Below are the code and all the weights of a small trained network. Each question names an input and a class and asks about switching units off, where a switched-off unit gives its printed mean instead of its output.

import numpy as np


def w(rows, s, z=0):
    codes = np.array(rows[::2]) - 128.0
    scale = np.full(codes.shape[1], s)
    scale[-1] = z or s
    return codes * scale


def f(y):
    return np.maximum(y, 0)


def log_softmax(a):
    a = a - a.max(-1, keepdims=True)
    return a - np.log(np.exp(a).sum(-1, keepdims=True))


def net(x, mask):
    res = np.array(x, float).reshape(1, 3) / 4 @ E
    y = f(res @ A[0][:, :-1].T + A[0][:, -1])
    res = res + np.where(mask, y, B[0][:, -1]) @ B[0][:, :-1]
    return log_softmax(res[-1] @ U[:, :-1].T + U[:, -1])


A, B = {}, {}
E = w([
[205,97,13,212],'x0',
[200,163,254,226],'x1',
[249,2,240,76],'x2',
],0.0099)
A[0] = w([
[52,151,188,101,181],'N1',
[135,84,153,105,110],'N2',
[186,82,138,92,67],'N3',
[160,109,71,134,155],'N4',
[132,102,74,49,55],'N5',
[186,61,149,104,98],'N6',
[16,206,109,194,67],'N7',
[39,132,208,99,171],'N8',
[153,51,171,116,22],'N9',
[156,44,114,147,123],'N10',
[129,65,141,143,153],'N11',
[142,66,83,51,57],'N12',
[159,42,130,107,60],'N13',
[151,86,179,63,96],'N14',
[63,137,177,101,167],'N15',
[78,161,124,188,220],'N16',
[178,207,239,211,35],'N17',
[197,76,52,159,118],'N18',
[152,110,89,163,180],'N19',
[159,149,183,186,62],'N20',
[91,217,81,161,77],'N21',
[87,106,102,70,53],'N22',
[140,116,91,29,73],'N23',
[195,114,63,248,210],'N24',
[113,84,84,189,189],'N25',
[173,105,75,192,104],'N26',
[66,42,70,100,1],'N27',
[128,107,68,216,171],'N28',
],0.012,0.0016)
B[0] = w([
[198,27,193,23,188],'N1',
[55,159,165,168,170],'N2',
[65,86,102,156,192],'N3',
[162,149,153,72,178],'N4',
[209,206,119,162,178],'N5',
[27,108,74,173,208],'N6',
[10,92,105,175,244],'N7',
[224,74,223,20,198],'N8',
[92,90,128,198,200],'N9',
[59,75,166,149,186],'N10',
[72,103,166,126,168],'N11',
[198,167,84,214,183],'N12',
[41,100,85,170,193],'N13',
[57,50,125,160,201],'N14',
[179,88,143,73,177],'N15',
[59,124,86,121,193],'N16',
[218,195,70,170,245],'N17',
[177,84,172,63,212],'N18',
[189,77,175,55,177],'N19',
[254,241,53,199,194],'N20',
[15,77,65,167,221],'N21',
[222,231,75,133,170],'N22',
[184,207,112,181,175],'N23',
[175,107,164,48,248],'N24',
[139,103,156,109,182],'N25',
[171,133,188,73,200],'N26',
[207,182,83,100,186],'N27',
[90,112,234,101,208],'N28',
],0.0074,0.015)
U = w([
[123,42,192,6,251],'0',
[22,58,109,148,53],'1',
[162,200,91,150,73],'2',
],0.014,0.0014)

Each question gives the input, the list of numbers given to net, and the class t.
The units are the neurons (one row each of A and B). Each row of codes is followed by its name. A weight is (code - 128) times the scale printed after its matrix; where a second scale follows, it is the last column's (A, B and U).
mask holds one flag per neuron, in row order. A switched-off neuron (its flag False) gives its mean, the last column of its row in B, instead of its output. The means were averaged over made-up inputs and are rounded, as every weight is.
A unit's drop is (log p(t) with every unit on - log p(t) with that unit switched off) / (log p(t) with every unit on - log p(t) with every unit switched off).
The circuit of an input: a set's keep is (log p(t) with only the set's units on - log p(t) with every unit switched off) / (log p(t) with every unit on - log p(t) with every unit switched off). Starting from the 12 units with the biggest drops (on a tie, the unit counted first), units are removed one at a time, each time the one whose removal leaves the highest keep (on an exact tie, the one counted first), for as long as the keep stays at least 0.8.
units of the circuit, in order: the units of the circuit, biggest drop first
most important unit: the unit with the biggest drop
top k neurons: the k neurons with the biggest drops, biggest first
drop when u is switched off: that unit's drop, to one decimal
input [0,-7,7], class 1: most important unit : N14
input [-3,8,8], class 1: top 2 neurons : [N14, N6]
input [-4,1,-4], class 0: top 3 neurons : [N8, N1, N6]
input [6,3,7], class 1: top 2 neurons : [N6, N13]
input [-5,8,3], class 2: top 2 neurons : [N17, N20]
input [-2,5,4], class 2: top 4 neurons : [N17, N20, N7, N21]
input [-8,2,-6], class 0: top 2 neurons : [N8, N1]
input [-8,-1,-7], class 0: top 2 neurons : [N8, N1]
input [6,1,0], class 0: drop when N8 is switched off : 0.0
input [7,-7,8], class 1: drop when N13 is switched off : 0.7
input [7,-1,-6], class 0: drop when N24 is switched off : 0.1
input [-6,-5,-5], class 0: drop when N8 is switched off : 1.2
input [-5,7,-1], class 2: top 2 neurons : [N17, N20]
input [-4,7,1], class 2: units of the circuit, in order : [N17]
